Here is a tiny trained network, its code and every weight. The questions are about switching its units off for an input and a target symbol, where a switched-off unit gives its printed mean instead of its output.

import numpy as np


def w(rows, s, z=0):
    codes = np.array(rows[::2]) - 128.0
    scale = np.full(codes.shape[1], s)
    scale[-1] = z or s
    return codes * scale


def f(y):
    return y / 2 * (1 + np.tanh(0.7978845608 * (y + 0.044715 * y**3)))


def softmax(a):
    e = np.exp(a - a.max(-1, keepdims=True))
    return e / e.sum(-1, keepdims=True)


def log_softmax(a):
    a = a - a.max(-1, keepdims=True)
    return a - np.log(np.exp(a).sum(-1, keepdims=True))


def net(x, mask):
    ids = ['ΓΘΞΣαδζηλμτφω'.index(c) for c in x.split()]
    T = len(ids)
    res = E[ids] + P[:T]
    u = 0
    for l in range(2):
        q, k, v = (res @ M[l].T for M in (Q, K, V))
        z = softmax(np.where(np.tri(T) > 0, q @ k.T / 3**0.5, -1e9)) @ v
        res = res + np.where(mask[u], z, O[l][:, -1]) @ O[l][:, :-1]
        u += 1
        y = f(res @ A[l][:, :-1].T + A[l][:, -1])
        res = res + np.where(mask[u : u + 4], y, B[l][:, -1]) @ B[l][:, :-1]
        u += 4
    return log_softmax(res[-1] @ U[:, :-1].T + U[:, -1])


Q, K, V, O, A, B = {}, {}, {}, {}, {}, {}
E = w([
[85,129,176],'Γ',
[178,186,186],'Θ',
[140,151,188],'Ξ',
[254,146,89],'Σ',
[112,114,180],'α',
[57,135,110],'δ',
[215,190,138],'ζ',
[141,154,193],'η',
[231,72,140],'λ',
[122,168,185],'μ',
[98,87,191],'τ',
[131,151,178],'φ',
[144,115,218],'ω',
],0.016)
P = w([
[17,178,171],'0',
[94,82,3],'1',
[98,95,27],'2',
[89,52,48],'3',
[80,43,71],'4',
[74,59,43],'5',
],0.0035)
Q[0] = w([
[254,140,189],'0.h0',
[182,145,137],'0.h0',
[34,114,112],'0.h0',
],0.0056)
K[0] = w([
[1,198,44],'0.h0',
[46,154,80],'0.h0',
[220,137,197],'0.h0',
],0.0041)
V[0] = w([
[144,66,227],'0.h0',
[30,253,148],'0.h0',
[57,196,226],'0.h0',
],0.0057)
O[0] = w([
[120,53,219,182],'0.h0',
[80,235,179,220],'0.h0',
[80,157,255,249],'0.h0',
],0.0062,0.0019)
A[0] = w([
[98,89,175,2],'0.n0',
[167,85,102,215],'0.n1',
[247,145,197,167],'0.n2',
[155,197,170,156],'0.n3',
],0.013,0.0024)
B[0] = w([
[223,160,173,159],'0.n0',
[158,252,176,175],'0.n1',
[23,1,29,255],'0.n2',
[41,99,209,184],'0.n3',
],0.0088,0.0058)
Q[1] = w([
[155,41,165],'1.h0',
[189,248,95],'1.h0',
[21,107,105],'1.h0',
],0.016)
K[1] = w([
[74,201,163],'1.h0',
[206,59,4],'1.h0',
[110,75,208],'1.h0',
],0.013)
V[1] = w([
[212,24,166],'1.h0',
[112,154,253],'1.h0',
[238,239,161],'1.h0',
],0.0064)
O[1] = w([
[191,63,168,78],'1.h0',
[141,193,222,250],'1.h0',
[254,188,72,33],'1.h0',
],0.0072,0.011)
A[1] = w([
[168,129,189,231],'1.n0',
[130,72,1,87],'1.n1',
[67,126,74,255],'1.n2',
[192,124,162,62],'1.n3',
],0.0091,0.0044)
B[1] = w([
[240,191,57,184],'1.n0',
[117,172,139,160],'1.n1',
[199,127,53,255],'1.n2',
[87,12,107,121],'1.n3',
],0.011,0.0085)
U = w([
[208,233,121,102],'Γ',
[1,73,158,9],'Θ',
[100,125,168,62],'Ξ',
[159,172,33,48],'Σ',
[206,162,146,126],'α',
[37,219,63,202],'δ',
[65,95,81,71],'ζ',
[96,117,187,70],'η',
[201,31,75,226],'λ',
[105,206,171,111],'μ',
[255,134,149,104],'τ',
[117,166,153,75],'φ',
[152,26,232,149],'ω',
],0.0086,0.011)

Each question gives the input, a string of symbols that net reads in full, and the target symbol t.
The units are the heads (3 rows each of Q, K, V and O) and the neurons (one row each of A and B). Each row of codes is followed by its name. A weight is (code - 128) times the scale printed after its matrix; where a second scale follows, it is the last column's (O, A, B and U).
mask holds one flag per unit, layer by layer, with each layer's heads first. A switched-off unit (its flag False) gives its mean, the last column of its rows in O or B, instead of its output. The means were averaged over made-up inputs and are rounded, as every weight is.
A unit's drop is (log p(t) with every unit on - log p(t) with that unit switched off) / (log p(t) with every unit on - log p(t) with every unit switched off).
The circuit of an input: a set's keep is (log p(t) with only the set's units on - log p(t) with every unit switched off) / (log p(t) with every unit on - log p(t) with every unit switched off). Starting from all 10 units, units are removed one at a time, each time the one whose removal leaves the highest keep (on an exact tie, the one counted first), for as long as the keep stays at least 0.8.
units of the circuit, in order: the units of the circuit, biggest drop first
k most important neurons: the k neurons with the biggest drops, biggest first
top k neurons in layer l: the k neurons of layer l with the biggest drops, biggest first
input λ δ ζ δ Γ δ, target λ: 2 most important neurons	[1.n2; 0.n3]
input δ ω ζ λ, target δ: units of the circuit, in order	[1.h0; 0.n2; 0.h0; 1.n1]
input δ Θ λ δ λ, target δ: units of the circuit, in order	[0.n2; 1.h0; 0.h0; 1.n1]
input λ δ α, target λ: units of the circuit, in order	[1.h0; 0.h0]
input λ η Γ ω, target λ: top 2 neurons in layer 1	[1.n0; 1.n1]
input μ η Γ, target μ: units of the circuit, in order	[0.n3; 0.h0; 1.h0]
input Γ ω ω Γ, target Γ: units of the circuit, in order	[0.n2; 1.n0; 1.h0]
input λ δ δ, target λ: units of the circuit, in order	[1.n2; 0.h0]
input Θ δ μ, target Θ: 3 most important neurons	[0.n2; 0.n3; 0.n1]
input Θ δ η μ μ Ξ, target Θ: units of the circuit, in order	[0.n2; 0.n3; 1.h0; 0.h0]
input ω δ μ, target ω: units of the circuit, in order	[1.h0; 0.n1; 0.n3]
input ω λ δ μ, target ω: units of the circuit, in order	[1.h0; 0.n1; 0.h0]
input Γ φ λ φ, target Γ: units of the circuit, in order	[1.h0; 0.n2; 1.n0]
input λ α τ, target λ: top 2 neurons in layer 0	[0.n3; 0.n0]
input Γ Γ μ τ, target τ: 4 most important neurons	[1.n0; 0.n2; 0.n0; 1.n3]
input Θ δ δ τ ω, target Θ: units of the circuit, in order	[0.n2; 0.n3; 1.h0]
input ω η α λ λ, target ω: top neuron in layer 0	[0.n2]
input ω δ δ φ λ ω, target ω: 4 most important neurons	[0.n2; 1.n2; 0.n1; 0.n3]
input λ δ λ α ω ω, target λ: units of the circuit, in order	[1.h0; 0.h0; 0.n3]
input Γ δ ω δ δ, target Γ: units of the circuit, in order	[0.n2; 1.h0; 0.h0]
input δ τ δ Σ, target δ: units of the circuit, in order	[0.n2; 0.h0; 1.h0; 1.n1]
input μ δ δ δ δ μ, target μ: top 2 neurons in layer 0	[0.n3; 0.n2]
input ω δ δ λ Γ ζ, target ω: top 3 neurons in layer 0	[0.n2; 0.n3; 0.n0]
input τ λ α, target τ: top 2 neurons in layer 0	[0.n2; 0.n0]
input ω μ λ α Θ, target ω: 3 most important neurons	[0.n2; 0.n0; 0.n3]
input Θ δ τ δ, target Θ: top 2 neurons in layer 0	[0.n3; 0.n2]
input α ζ Θ Θ τ, target τ: 2 most important neurons	[1.n0; 0.n2]
